Where the symbols take the nodes:
from | ge na
J134 | J952 J417
J457 | J134 J968
J544 | J325 J848
J393 | J970 J241
J798 | J457 J947
J569 | J541 J231
J206 | J45 J623
J511 | J623 J45
J541 | J756 J692
J692 | J231 J541
J623 | J873 J206
J45 | J740 J511
J231 | J393 J569
J116 | J417 J952
J543 | J692 J756
J83 | J234 J743
J946 | J22 J266
J756 | J656 J543
J76 | J609 J125
J539 | J266 J22
J22 | J690 J539
J740 | J543 J656
J848 | J946 J544
J430 | J743 J234
J125 | J83 J76
J417 | J968 J134
J952 | J821 J116
J234 | J798 J430
J241 | J569 J393
J266 | J544 J946
J873 | J539 J690
J656 | J511 J740
J325 | J116 J821
J821 | J848 J325
J970 | J125 J609
J609 | J241 J970
J743 | J76 J83
J968 | J947 J457
J690 | J206 J873
J947 | J430 J798

The rows follow the links: the fewer symbols apart two nodes are, the more alike their rows tend to be.

Named rows; a name shown again gets a slightly different row:
J743 [ -28   -3  -84  -60  -11  -44   -4  -14   21  -38  -85  -31    5   33  -88   36  -20  -15  -72   19  -34   20   19   37  -59  -54   10  -32   75  -12   40  -20  -52  106  -82  -74   -5   74   56  -11  -33   57   38    6 -106  -22   51   55   55    2   63  -26    4   81   22  -15   44  -54]
J873 [ -25  -87   90  -47  -80    4  -45   64   33  -10  -76   26    9    8   -6  -20   15   28   38  -62  -13   -1  -13    7  -75   10   60   88  -31   29  -16  -68   64 -140   -4  -14   -6  -12  -35   53   23  -11   15   -9   45  -96  -72  -71  -47  -45  -35   19   -2   -7   -8   73  -36   29]
J83 [  22  -40  -83   -6   49   57   40   66   22   17   51    5  -44  -14  -32  -29   25   51   75   22  -25   16  -53  -16   35  -17  -45  -30 -155   56  -74   19  -48   72   -4   75  -34   17  -69   -9   94   63  -68   -4   35   38  -47    5   13  -66    7   44   24  -51  -32   16   45   62]
J206 [  25   85    9  102   55   -6  -37  -97  -50   -3   11  -33   18  -14   49   14    0  -89    5   38   93    7    3   39   93   71    8  -54   42  -42  107   39    4    3   48   18    7  -30   39  -38  -13  -81   -7    0    7   89   63   50  -17  109  -61  -30  -18    2   -7    2  -59   17]
J946 [  19  -20   53  -45  -23   69   -4  -41   37  -40  -65    0   51   13   -7   86    7  -41  -33   17   20  -72   14   68  -34   68   94   15   24   40  107  -84   34   -5  -30    7   37  -38   70  -25  -83  -56   40    2  -41  -21   -7    0  -53   36  -57    7   27   46  105   92  -62   77]
J798 [  17  -17    4    1   32   57   55   63   -9   68  156   36  -25  -19   58  -28   -7   95   44  -11  -10  -50   16  -53   30  -19  -83   25  -53   14 -122   15  -19   25   51   95   29  -52  -34   -7   26   26  -31   18   76   16  -34  -40   10  -48   40   39   44  -52   -4  -67   42   -4]
J430 [ -12    4  -54  -19   -8  -75  -12  -47   -5   -7  -47  -15    1   49  -60    3  -44    6  -92    4  -17   -4   27  -21  -38  -55   -6   -7  128  -31   24   -5  -57  102  -56  -82   11   30   76  -15  -40   23   32   -2 -112  -36   69   20   65   -3   61  -43  -20   62   30  -30   37  -88]

Each walk starts at a row. The symbols on each line, taken left to right, move it on to the next node.
Answer with the node's row; about right is enough.
---
[  -4  -46   79  -82  -46   38   22   13   24   20   33   62   18    1   42   25  -11   83  -41  -36  -40 -101   66  -22  -63   -9    6   71   63    1  -43  -51   54  -53    8   14   72  -65   55   12  -67   10   50   19   -9  -83  -44  -63  -22  -56   52   29   34   21   92  -32    4  -10]
ge na ge na ge: [   4  -65   98  -80  -44   44   10    9   37    4  -25   34   50   22   17   50  -23   43  -54  -39  -26  -83   41   25  -67   14   48   78   64   35   -4  -98   52  -51   -8   -2   54  -33   48    5  -90  -30   62   16  -35  -95  -32  -53  -40  -28   27    8   43   44  123   -5    0   17]
ge na na ge ge na na: [  33   14   21   -6    5   65   -3  -46   17  -41  -36  -24   27  -22    9   67   10  -85  -14   33   52  -47    3   84   36   76   63  -12    3   35  131  -53   21    5    8   20   27  -34   58  -35  -55  -68    8   -7  -26   37   21   26  -58   73  -75   17    7   32   76   73  -70   90]
---
[  47   43   13   53   30   24   -2  -72   -5  -29    1  -30   15  -14   35   33    9  -93  -21   47   85  -30   -8   68   87   87   51  -33    0    4  112    6   31    8   23   23   31  -36   35  -43  -33  -78   -9  -22  -15   71   49   52  -50   92  -82   -3   -5   23   22   48  -76   69]
na na ge ge na na: [   2  105   16  107   33  -67  -12  -92  -47   -7   32  -31   -2  -31   45  -11    5  -74  -12   19   79   34   10    0   67   39  -34  -62   68  -64   62   69    1  -19   47  -29   13  -26   31  -20  -24  -57    2    1    2   77   75   60    3   94  -38  -35  -35   -2  -43  -31  -37  -36]
ge na na na na: [  -9   98    4   83   12 -114  -32  -74  -51   -4    1  -20  -10   -1   40  -43    8  -60  -25  -10   51   60    9  -39   20   -6  -33  -28   90  -90   43   83  -10  -47   22  -66  -11   11   26    7    4  -19   18   16  -11   60   64   32   29   91  -14  -68  -59    4  -78  -43  -23  -83]
---
[  25  -61   65  -87  -46   78   -6  -16   53  -27  -61   25   57   18   -3   63  -11   -7  -36  -25    1  -81   44   72  -58   40   80   47   29   41   70  -97   51  -29  -30   -3   58  -30   50  -23  -80  -36   64    8  -43  -68   -6  -27  -43   -6  -30    5   28   42  117   51  -48   45]
na na na ge ge ge ge na: [  25  -21   55  -24   33   46   50   44  -14   44  139   59  -14   -2   79  -13   -3  107   23  -28  -34  -63   38  -76   24  -28  -64   41    4    6 -121  -10   -9  -10   58   79   50  -69  -13   -5  -29    9   10   32   47  -19  -48  -62    4  -61   73   29   33  -40   40  -75   39  -17]
ge na na na na na ge na ge: [  12  -43   73  -44  -12   31   49   31   -5   47  111   65    8    8   68    4  -24  106  -14  -24  -37  -81   76  -51  -26  -29  -40   52   41    2  -88  -47   21  -56   31   33   58  -56   26  -12  -60   11   38   39   30  -66  -61  -57   -1  -67   64   23   33   -2   63  -55   30  -36]
---
[   9   28  -34   14   -4  -67  -11  -67  -16   -7    0  -18    5   73  -18  -14  -56   13  -89  -30   26   -6   45  -62    1  -27  -30   20  131  -61    6   18  -55   88  -15 -107   -5   -7  101  -23  -13  -24   38   27 -104  -34   53   28   65    9   64  -55  -13   29   36  -51    9 -110]
na na ge na na na na na: [  20  -22  -39   -4   60   60   57   63    2   38  124   24  -48   -9   14  -27   11   76   54    4  -20  -30  -21  -38   47  -13  -74  -14 -125   23  -94   24  -28   41   22  106  -25  -27  -56  -22   55   40  -57   21   59   47  -49  -10   28  -69   14   51   26  -58  -10  -25   43   51]
na ge na na na na ge na: [  -1  -63 -103  -36   33   30   15   85   13   -3  -19  -15  -36   -1  -80  -31   23   22   58   25  -37   40  -62    1   18  -24   -6  -19 -150   39  -43   12  -46   86  -32   26  -53   53  -72    7   93   55  -77  -20   23   22  -49   15   29  -66    4   35   19  -21  -55   45   32   64]
---
[ -49  -21  -57   -7  -52 -111  -44   12  -18  -46 -120  -34  -24   31  -86  -50    4   -4  -26  -11  -37  104  -38   -8  -60  -68    7  -10   10  -34   -1   31  -27  -17  -64 -100  -62   96  -22   52   65   50    4  -11  -25  -33   19    1   47  -26   23  -45  -42    6  -87   10   33  -85]
ge na ge ge na ge ge: [ -46  -38 -103  -23  -20  -58  -18   58   10  -25 -104  -23  -21   24 -107  -30    6   -5   15   -4  -49  103  -53   -6  -76  -60   17  -13  -35   16    5   16  -42   12  -68  -59  -69   87  -45   38   93   79  -36  -25  -31  -21    6    6   35  -46   22  -11   -2   15  -86   43   24  -28]
ge na ge na ge: [ -25  -58 -117  -18   -6   -8   -9   74   28  -22  -73  -26  -36   14  -93  -22   23   -3   30   11  -41   85  -76    7  -37  -37    9  -23 -106   43  -27    1  -33   60  -65   -9  -66   83  -55   18  106   57  -62  -39   -4   -4  -37   13   13  -61    7    7   -4   -3  -64   51   42   27]
---
[ -55   36  -15   33  -45 -128  -55  -27  -34  -10  -77  -35  -16   16  -42  -42    7  -13  -31    2   -1   95  -16  -42  -57  -58  -16    2   77  -55   -3   51   11  -32  -24 -111  -50   70    2   50   39   40   14  -11  -37  -32   51    8   51   11   33  -66  -38    6  -97  -32   20  -99]
ge na ge ge na na na: [ -37   74   -6   71  -16 -128  -49  -50  -50  -13  -23  -32  -28    9    5  -33   -8  -32  -38   -3   23   99   -7  -34   -6  -52  -29   -8  101  -79   12   72    2  -47    3 -101  -35   40    1   42    1    7   26   12  -14   18   56   40   48   49    6  -68  -57    5  -84  -42   -4 -119]
---
[ -14   -8 -138  -63    9  -26    8   -2   31  -29  -88  -14    1   -3  -92   68    0  -33  -50   56  -42   22   13   67  -47  -43   33  -67   13   14   63  -19  -35  110  -81  -48  -10  102   35  -10  -27   53    3    1  -71   22   61   61   39    6   42   -3   24   67   16    3   41   18]
na na na na ge: [  -7  -10 -133  -43   40   11   23   11   37  -21  -68  -12  -27  -24  -84   82   11  -31  -16   80  -57   18  -19   85  -10  -54   13 -100  -54   16   40   20  -29   93 -100   19  -12  106   -1  -19   -2   85  -32    2  -28   57   49   75   21   28   17   15   26   32  -22   19   47   63]
ge ge na ge na: [ -19   22 -105  -26   37   22   45   24   18   -6   -3    3  -12  -66  -52   75   29  -37   25   85  -22   24  -15   93   -1  -18  -16 -112  -69   22   14   29  -19   76  -56   53  -20   93  -34  -16    1   59  -46   12    7  105   50   86   10   39   -8   36   38   26  -28   -3   54   61]
---
[  -6   38  -65   17   42   11   28   27  -16   37   51   10  -21  -77   15   66   29  -18   55   83  -34   23  -14   61   28  -28  -29 -108  -81    7   -5   43    0    9  -22   88  -29   77  -45   -3    7   73  -32   18   50  111   47   63  -17   47  -23   39   37  -14  -56  -32   47   58]
ge na na na na na na: [ -10   49  -20   10   20    4   58   35  -26   50   65   29  -23  -90   53   50   45   17   74   54  -32   16   -2   41   26  -45  -62  -98  -54   -1  -46   62   29  -35    9   91   -7   54  -72    9   -8   78  -35   30  103  104   15   33   -4   31   -5   45   39  -42  -75  -66   54   30]
ge na ge na ge: [ -28   47   35   10   15    1   45   38  -39   53   90   42  -27  -81   73   33   51   39   77   21  -38    9   18    9    4  -64  -72  -42  -26  -36  -91   58   38 -101   25   69   -3   35  -53   14  -17   52  -15   36  114   65   -7   -7  -20   25   13   23   33  -43  -94  -90   53   -7]
